X =
[[ -2  26  -7  -3  17   1  12  -3  -4   8]
 [  7  -3  20  -6   8   2  12 -19 -18 -23]
 [  1 -19 -10   1  14 -12 -18   7 -32 -18]
 [ -3 -18  -5  -7   2 -19 -14   8  -4  15]
 [-10  41 -17  13  15  -5  10 -23  13  -1]
 [ -4 -40 -10 -12   5 -15  19 -14  -9 -11]
 [-11  12  -9  20   1   5   4   9   0   7]
 [-18  47  -1  19  13   7 -10   4 -25   3]
 [  1   8  -4  -1  -6 -19   5 -17  -8   5]]
The largest entry in the first row is 26
The entry in the top-right corner?
A: 8
The entry just left of 17?
A: -3
The last entry, reading row by row?
A: 5
The fifth-last entry, reading row by row -> -19
The top-left entry?
A: -2
The smallest entry in the last column?
A: -23
The minimum -> -40
The first entry of the smallest entry's row -> -4
The bottom-left entry is 1
The fifth entry, reading row by row: 17
The 2nd largest entry is 41
The entry just left of -8?
A: -17
The entry directly above -8?
A: -25
The entry just right of the largest entry is -1
The last entry of the smallest entry's row?
A: -11
The smallest entry in the first column?
A: -18
The 3rd entry, reading row by row -> -7
The bottom entry of the column that holds the smallest entry?
A: 8
The entry just left of -15?
A: 5
The entry just right of -25?
A: 3
The entry directly above the largest entry -> 12

Read these off the matrix that follows.
1) Which number is the last entry, reading row by row?
2) Which number is the last entry of the largest entry's row?
3) Which number is the fifth-last entry, reading row by row?
4) Which number is the entry directly above the smallest entry?
5) Which number is the second entry on the main diagonal?
6) Which number is the bottom entry of the column that holds the smallest entry?
7) Which number is the largest entry in the last column?
8) Which number is the second smallest entry?
[[ 2.23 -2.64  2.83  0.58  1.01 -5.48 -1.04]
 [ 2.23 -2.64  2.83 -2.55  1.01 -4.05 -1.04]
 [ 2.23  2.36  1.46  0.58 -2.85 -2.12 -0.91]
 [ 2.22 -2.15 -0.03  4.44  1.01 -0.82 -1.04]
 [ 2.23 -2.37  2.83  0.23 -1.16 -3.75 -1.04]
 [ 2.23 -4.71  2.83  0.58  1.84 -1.56 -1.04]
 [ 2.23 -5.72  3.36  0.58  2.07 -2.12 -1.58]]
1) -1.58
2) -1.04
3) 3.36
4) -4.71
5) -2.64
6) -5.72
7) -0.91
8) -5.48

Read these off the array that follows.
1) Report the bottom entry of the column that holds the largest entry.
2) Report the 5th-last entry, reading row by row.
3) Report the third entry on the main diagonal.
4) Report the 3rd largest entry.
5) Report the smallest entry in the last column.
6) Report the entry directly above the largest entry.
7) Report the 2nd entry on the main diagonal.
8) Report the 2nd smallest entry.
[[-0.04 -0.02 -0.02 -0.04  2.12  2.04 -0.01  2.08 -0.03  2.09  1.94]
 [ 2.47  2.41  2.42  2.47 -3.01 -2.98  2.39 -2.98  2.43 -3.01 -2.96]
 [ 1.73  1.69  1.70  1.73 -1.51 -1.52  1.68 -1.50  1.70 -1.52 -1.54]
 [-0.44 -0.39 -0.40 -0.43  2.95  2.86 -0.39  2.90 -0.40  2.91  2.73]
 [ 3.47  3.37  3.39  3.46 -5.05 -4.99  3.35 -5.00  3.40 -5.04 -4.92]
 [ 0.10  0.09  0.09  0.10  1.80  1.73  0.11  1.77  0.09  1.77  1.63]
 [ 0.38  0.35  0.36  0.37  1.21  1.15  0.37  1.19  0.36  1.19  1.07]
 [ 1.31  1.28  1.28  1.31 -0.62 -0.64  1.27 -0.62  1.29 -0.64 -0.68]
 [ 0.57  0.56  0.56  0.57  0.88  0.82  0.56  0.85  0.56  0.85  0.75]
 [ 1.97  1.92  1.93  1.97 -1.96 -1.96  1.91 -1.95  1.94 -1.98 -1.96]
 [ 2.21  2.13  2.14  2.20 -2.51 -2.49  2.13 -2.48  2.15 -2.51 -2.48]
 [ 0.11  0.14  0.14  0.12  1.84  1.76  0.14  1.80  0.13  1.81  1.66]]
1) 0.11
2) 0.14
3) 1.70
4) 3.40
5) -4.92
6) -0.44
7) 2.41
8) -5.04

grid =
[[ -3.022  -4.991   1.320 -11.583   4.876  -4.481   7.678   5.939   5.723
    0.682   8.855  11.396  24.989  -5.990   5.421   7.528]
 [ -6.841  -4.991   1.320 -14.672  -0.361  -5.611   7.678   5.939   7.769
    0.482   8.866  13.032  26.923  -7.336   5.421   7.528]
 [  1.878   7.419   9.740 -11.583   1.425  -4.481  -1.932  -5.356  22.654
    0.682  10.344   7.866 -13.821  -5.530   5.421 -10.181]
 [  8.213  -9.852  -5.989 -11.583   5.303  -3.506  12.714   7.861  -2.770
    0.682   8.855   8.073  22.918  -1.614   8.278   9.089]
 [ -2.331  -5.129  -4.418   0.086  -6.820   0.378   7.678   6.837  -8.642
    0.682   2.146   5.759  21.910   1.560   5.421   9.540]
 [ -2.148  -4.991   1.320 -11.583   0.120  -4.481   7.678   5.939   4.885
    0.682   8.855  10.867  28.160  -5.530   5.421   7.528]
 [ -1.419 -10.546  -9.039  -0.057  -3.070   0.869  11.961  11.267 -15.299
    0.682   1.703   7.048  26.536   2.505   5.421  15.196]
 [ 10.150   1.465   7.290 -17.316   4.013  -5.392   3.822  -1.816  22.729
    0.682  15.126   8.476   0.933  -6.419   5.421  -6.083]
 [ -0.032  -4.991  -4.528   9.491 -19.769   4.749   7.678   5.939 -13.001
    0.682  -3.328  -0.335  11.270   6.221   4.339   8.577]
 [  5.910  14.560   9.503  11.419   3.592   2.840 -10.534  -5.771   6.477
    0.682  -3.184  -4.223 -23.550   1.282  -5.235  -7.470]
 [  6.437  -6.503   1.316 -13.623  -3.827  -4.481   9.062   5.939   4.885
    0.682   8.855  12.323  30.466  -5.530   5.785   7.528]]
The entry just left of the largest entry: 12.323
Report the entry just right of -1.932.
-5.356
Report the entry just right of the smallest entry.
1.282
The entry just left of 11.419 -> 9.503
The largest entry -> 30.466
The entry just right of 0.482 -> 8.866
The entry just right of 5.910 -> 14.560
The entry just left of 11.270: -0.335

arr =
[[-2.78  1.89  4.36 -3.88 -2.04 -1.98]
 [-3.71  0.91  4.36  0.76 -2.53 -1.29]
 [-5.10  1.89  0.25  3.18 -2.34 -1.29]
 [-3.11  2.78 -4.92  0.92  2.05 -1.29]
 [-3.11 -0.03 -3.21 -5.41  0.80 -0.26]
 [-4.14  1.89 -1.15  4.18 -2.04 -1.29]
 [ 0.28 -0.45  0.25  1.39 -4.30  4.99]
 [-4.64  1.89  0.25  4.31 -2.04 -1.29]
 [ 1.05  3.49  1.59  1.39  2.01  3.76]
 [ 1.74  3.53  0.30  1.39 -1.10  4.72]]
The entry in the bottom-left corner -> 1.74
Which number is the first entry of the largest entry's row?
Answer: 0.28
The bottom entry of the column that holds the largest entry: 4.72
Which number is the smallest entry in the last column?
Answer: -1.98
The 3rd smallest entry is -4.92
Which number is the top-left entry?
Answer: -2.78
The largest entry: 4.99
The smallest entry in the first row -> -3.88
The entry just left of the smallest entry: -3.21
The smallest entry in the first column -> -5.10
The fifth entry in reading order: -2.04
Which number is the bottom entry of the column that holds the smallest entry?
Answer: 1.39
Which number is the entry directly above 0.92?
Answer: 3.18
The 2nd entry, reading row by row -> 1.89
The first entry of the smallest entry's row is -3.11
Which number is the second entry from the end, reading row by row?
Answer: -1.10
The entry just right of 0.92 is 2.05
Which number is the smallest entry?
Answer: -5.41
The entry directly below 3.49 is 3.53
Which number is the 2nd entry on the main diagonal?
Answer: 0.91
Which number is the entry just right of 3.18?
Answer: -2.34
Which number is the third entry on the main diagonal?
Answer: 0.25
The largest entry in the first row: 4.36
The entry just left of 4.31 -> 0.25
The entry directly above the smallest entry: 0.92
Which number is the entry directly above 1.74?
Answer: 1.05
